Below is a small trained network, with its code and all its weights. Each question gives an input and a class and asks what happens when units are switched off, that is, made to give their printed mean instead of their output.

import numpy as np


def w(rows, s, z=0):
    codes = np.array(rows[::2]) - 128.0
    scale = np.full(codes.shape[1], s)
    scale[-1] = z or s
    return codes * scale


def f(y):
    return np.maximum(y, 0)


def log_softmax(a):
    a = a - a.max(-1, keepdims=True)
    return a - np.log(np.exp(a).sum(-1, keepdims=True))


def net(x, mask):
    res = np.array(x, float).reshape(1, 8) / 4 @ E
    y = f(res @ A[0][:, :-1].T + A[0][:, -1])
    res = res + np.where(mask, y, B[0][:, -1]) @ B[0][:, :-1]
    return log_softmax(res[-1] @ U[:, :-1].T + U[:, -1])


A, B = {}, {}
E = w([
[135,128,143,139,132,124,138,120,131],'x0',
[117,138,128,142,130,105,91,124,146],'x1',
[23,175,139,91,89,36,206,162,7],'x2',
[154,128,145,146,134,118,145,121,120],'x3',
[178,189,96,80,141,81,221,195,205],'x4',
[86,27,185,144,183,114,133,228,139],'x5',
[106,119,102,144,131,95,88,124,157],'x6',
[167,118,129,107,118,163,188,136,80],'x7',
],0.011)
A[0] = w([
[110,108,102,160,188,130,151,97,138,117],'n0',
[125,36,145,164,155,182,72,173,101,119],'n1',
[123,128,100,68,112,107,70,80,158,108],'n2',
[227,132,90,131,118,209,108,122,238,34],'n3',
[128,202,115,134,53,103,146,130,137,99],'n4',
[100,255,95,130,117,38,185,159,95,109],'n5',
[167,111,144,202,130,97,174,149,98,110],'n6',
[107,117,168,125,157,99,154,223,156,194],'n7',
[141,61,175,140,139,183,100,139,132,122],'n8',
[121,72,159,110,186,83,156,202,157,77],'n9',
[65,101,167,145,75,87,151,130,100,2],'n10',
[162,43,165,210,150,204,81,158,158,142],'n11',
[138,174,154,149,136,124,104,153,134,126],'n12',
[204,134,105,143,166,197,123,125,232,132],'n13',
[179,181,119,101,86,155,91,52,134,137],'n14',
[83,130,156,182,126,164,85,51,46,129],'n15',
],0.0096,0.0097)
B[0] = w([
[151,122,132,106,102,155,129,116,114,140],'n0',
[174,142,191,91,175,126,176,124,148,204],'n1',
[111,134,87,101,133,154,94,112,104,168],'n2',
[62,153,132,190,74,104,148,158,81,236],'n3',
[178,128,136,119,114,119,128,105,143,182],'n4',
[147,146,160,79,102,62,81,108,177,247],'n5',
[134,116,171,152,80,127,117,85,123,152],'n6',
[155,137,110,225,126,169,139,107,147,229],'n7',
[132,143,165,113,154,109,142,105,165,186],'n8',
[64,125,108,179,118,123,143,193,37,193],'n9',
[143,48,12,191,196,170,164,154,145,162],'n10',
[162,159,129,79,186,135,122,55,218,234],'n11',
[149,128,142,150,143,131,130,121,126,140],'n12',
[102,122,108,159,109,144,177,185,97,249],'n13',
[117,112,107,205,138,161,97,146,70,220],'n14',
[72,97,101,213,109,123,140,234,100,228],'n15',
],0.011,0.014)
U = w([
[146,47,104,179,127,225,100,149,87,251],'0',
[100,121,156,146,38,108,97,181,31,162],'1',
[207,117,191,2,140,148,82,51,173,12],'2',
],0.0086,0.0012)

Each question gives the input, the list of numbers given to net, and the class t.
The units are the neurons (one row each of A and B). Each row of codes is followed by its name. A weight is (code - 128) times the scale printed after its matrix; where a second scale follows, it is the last column's (A, B and U).
mask holds one flag per neuron, in row order. A switched-off neuron (its flag False) gives its mean, the last column of its row in B, instead of its output. The means were averaged over made-up inputs and are rounded, as every weight is.
A unit's drop is (log p(t) with every unit on - log p(t) with that unit switched off) / (log p(t) with every unit on - log p(t) with every unit switched off).
unit that matters most: the unit with the biggest drop
k most important neurons: the k neurons with the biggest drops, biggest first
drop when u is switched off: that unit's drop, to one decimal
input [-1,2,7,6,-6,8,6,-8], class 0: unit that matters most => n10
input [-2,-3,-4,-3,1,-2,-4,-3], class 1: 4 most important neurons => [n3; n7; n10; n13]
input [2,-1,5,-6,-5,2,-8,3], class 0: 3 most important neurons => [n10; n3; n5]
input [-2,0,7,3,0,6,-1,1], class 0: 2 most important neurons => [n10; n7]
input [5,-8,1,2,2,-4,4,0], class 2: 2 most important neurons => [n15; n3]
input [5,2,1,8,1,-7,3,0], class 2: 4 most important neurons => [n3; n9; n13; n15]
input [-7,4,7,-3,-4,5,3,3], class 0: 2 most important neurons => [n10; n3]
input [3,1,7,-6,7,0,-7,3], class 2: 3 most important neurons => [n5; n15; n3]
input [2,-6,6,-7,-1,8,8,-1], class 0: 2 most important neurons => [n10; n7]
input [-3,-4,8,2,-1,2,-7,-6], class 0: 2 most important neurons => [n10; n3]
input [4,-4,-8,8,8,-5,3,-7], class 1: drop when n3 is switched off => 1.1
input [1,-2,-7,-2,3,-4,-1,-4], class 1: drop when n3 is switched off => 1.3
input [0,1,1,8,3,-4,3,-2], class 2: drop when n8 is switched off => 0.0
input [-8,5,-6,5,6,-6,8,-3], class 1: unit that matters most => n3
